Below is a small trained network, with its code and all its weights. Each question gives an input and a target symbol and asks what happens when units are switched off, that is, made to give their printed mean instead of their output.

import numpy as np


def w(rows, s, z=0):
    codes = np.array(rows[::2]) - 128.0
    scale = np.full(codes.shape[1], s)
    scale[-1] = z or s
    return codes * scale


def f(y):
    return y / 2 * (1 + np.tanh(0.7978845608 * (y + 0.044715 * y**3)))


def softmax(a):
    e = np.exp(a - a.max(-1, keepdims=True))
    return e / e.sum(-1, keepdims=True)


def log_softmax(a):
    a = a - a.max(-1, keepdims=True)
    return a - np.log(np.exp(a).sum(-1, keepdims=True))


def net(x, mask):
    ids = ['ΛΣΨΩαβγδεζηθμξτφ'.index(c) for c in x.split()]
    T = len(ids)
    res = E[ids] + P[:T]
    r = res
    for j in range(2):
        rows = slice(4 * j, 4 * j + 4)
        q, k, v = (r @ M[0][rows].T for M in (Q, K, V))
        z = softmax(np.where(np.tri(T) > 0, q @ k.T / 4**0.5, -1e9)) @ v
        o = O[0][rows]
        res = res + np.where(mask[j], z, o[:, -1]) @ o[:, :-1]
    y = f(res @ A[0][:, :-1].T + A[0][:, -1])
    res = res + np.where(mask[2:6], y, B[0][:, -1]) @ B[0][:, :-1]
    return log_softmax(res[-1] @ U[:, :-1].T + U[:, -1])


Q, K, V, O, A, B = {}, {}, {}, {}, {}, {}
E = w([
[174,130,196],'Λ',
[135,163,122],'Σ',
[33,164,199],'Ψ',
[111,117,139],'Ω',
[80,249,119],'α',
[143,168,142],'β',
[160,129,174],'γ',
[84,166,98],'δ',
[180,24,55],'ε',
[156,61,153],'ζ',
[127,168,122],'η',
[142,125,128],'θ',
[125,162,127],'μ',
[206,173,193],'ξ',
[143,158,135],'τ',
[201,103,31],'φ',
],0.02)
P = w([
[255,88,148],'0',
[196,108,151],'1',
[169,129,141],'2',
[139,142,123],'3',
[132,146,122],'4',
[123,154,114],'5',
[153,161,130],'6',
[110,161,106],'7',
[103,160,88],'8',
[110,165,94],'9',
[91,159,90],'10',
[106,162,87],'11',
[119,161,108],'12',
],0.0083)
Q[0] = w([
[121,124,165],'H0',
[125,170,40],'H0',
[147,186,106],'H0',
[159,254,94],'H0',
[128,95,139],'H1',
[181,114,124],'H1',
[184,47,149],'H1',
[82,57,142],'H1',
],0.017)
K[0] = w([
[153,159,178],'H0',
[93,119,30],'H0',
[134,170,67],'H0',
[154,241,21],'H0',
[160,86,125],'H1',
[116,109,32],'H1',
[195,4,49],'H1',
[212,47,112],'H1',
],0.014)
V[0] = w([
[235,104,76],'H0',
[112,255,157],'H0',
[51,113,177],'H0',
[177,124,98],'H0',
[83,128,252],'H1',
[122,153,46],'H1',
[216,171,152],'H1',
[179,228,37],'H1',
],0.0064)
O[0] = w([
[64,148,59,252],'H0',
[57,156,254,252],'H0',
[204,117,145,2],'H0',
[94,133,105,193],'H0',
[184,140,249,104],'H1',
[85,143,83,144],'H1',
[172,171,68,226],'H1',
[107,212,32,249],'H1',
],0.0081,0.0022)
A[0] = w([
[43,104,139,90],'N0',
[247,149,65,254],'N1',
[130,163,100,114],'N2',
[149,17,88,174],'N3',
],0.011,0.0042)
B[0] = w([
[179,93,129,139],'N0',
[110,39,99,254],'N1',
[138,115,160,177],'N2',
[163,252,205,220],'N3',
],0.015,0.0074)
U = w([
[139,156,156,35],'Λ',
[120,99,165,154],'Σ',
[122,125,237,216],'Ψ',
[142,152,166,33],'Ω',
[105,254,177,66],'α',
[142,132,165,117],'β',
[151,181,164,253],'γ',
[82,148,156,80],'δ',
[205,233,116,177],'ε',
[240,145,181,69],'ζ',
[128,137,159,120],'η',
[136,152,167,49],'θ',
[115,122,169,97],'μ',
[162,120,167,101],'ξ',
[152,98,172,129],'τ',
[134,173,90,170],'φ',
],0.0091,0.0054)

Each question gives the input, a string of symbols that net reads in full, and the target symbol t.
The units are the heads (4 rows each of Q, K, V and O) and the neurons (one row each of A and B). Each row of codes is followed by its name. A weight is (code - 128) times the scale printed after its matrix; where a second scale follows, it is the last column's (O, A, B and U).
mask holds one flag per unit, heads first, then neurons. A switched-off unit (its flag False) gives its mean, the last column of its rows in O or B, instead of its output. The means were averaged over made-up inputs and are rounded, as every weight is.
A unit's drop is (log p(t) with every unit on - log p(t) with that unit switched off) / (log p(t) with every unit on - log p(t) with every unit switched off).
The circuit of an input: a set's keep is (log p(t) with only the set's units on - log p(t) with every unit switched off) / (log p(t) with every unit on - log p(t) with every unit switched off). Starting from all 6 units, units are removed one at a time, each time the one whose removal leaves the highest keep (on an exact tie, the one counted first), for as long as the keep stays at least 0.8.
units of the circuit, in order: the units of the circuit, biggest drop first
top k neurons: the k neurons with the biggest drops, biggest first
which heads matter: for each layer, one digit per head in row order, 1 if its drop is at least 0.15 and else 0, layers parted by /
drop of u: that unit's drop, to one decimal
input Σ δ μ β Σ τ γ Ψ ζ μ, target Ψ: units of the circuit, in order -> [H1]
input η ξ φ Σ β η Σ γ ζ ξ δ ε ζ, target ε: units of the circuit, in order -> [N3; H1; H0]
input η β ζ ξ θ θ β α ε τ ε ζ, target ε: units of the circuit, in order -> [N3; H0]
input ε ζ Ψ β, target Ψ: which heads matter -> 01
input μ τ φ β, target φ: units of the circuit, in order -> [H0; N3]
input τ Σ Σ Σ ζ Ψ η ε, target ε: which heads matter -> 01
input Λ δ Ψ Ψ, target Ψ: which heads matter -> 01
input Σ ζ ε δ Ψ Σ μ τ ξ μ δ Σ, target Ψ: which heads matter -> 11
input ζ Λ Ω Ψ Σ μ ξ, target Ψ: which heads matter -> 11
input φ η η γ Σ δ ζ Ω Ω θ φ ζ, target φ: which heads matter -> 01
input α α Λ μ, target α: which heads matter -> 11
input α Λ β, target α: top 2 neurons -> [N1; N0]
input γ Λ ζ τ Λ τ α μ Σ η, target α: drop of H1 -> 0.6
input η Σ φ Σ, target φ: top neuron -> [N3]
input δ ε γ α β θ Ω Σ β, target α: drop of N3 -> -0.4
input μ θ ζ Λ Λ Ψ, target Ψ: drop of H1 -> 1.0
input τ α η, target α: top 2 neurons -> [N1; N0]
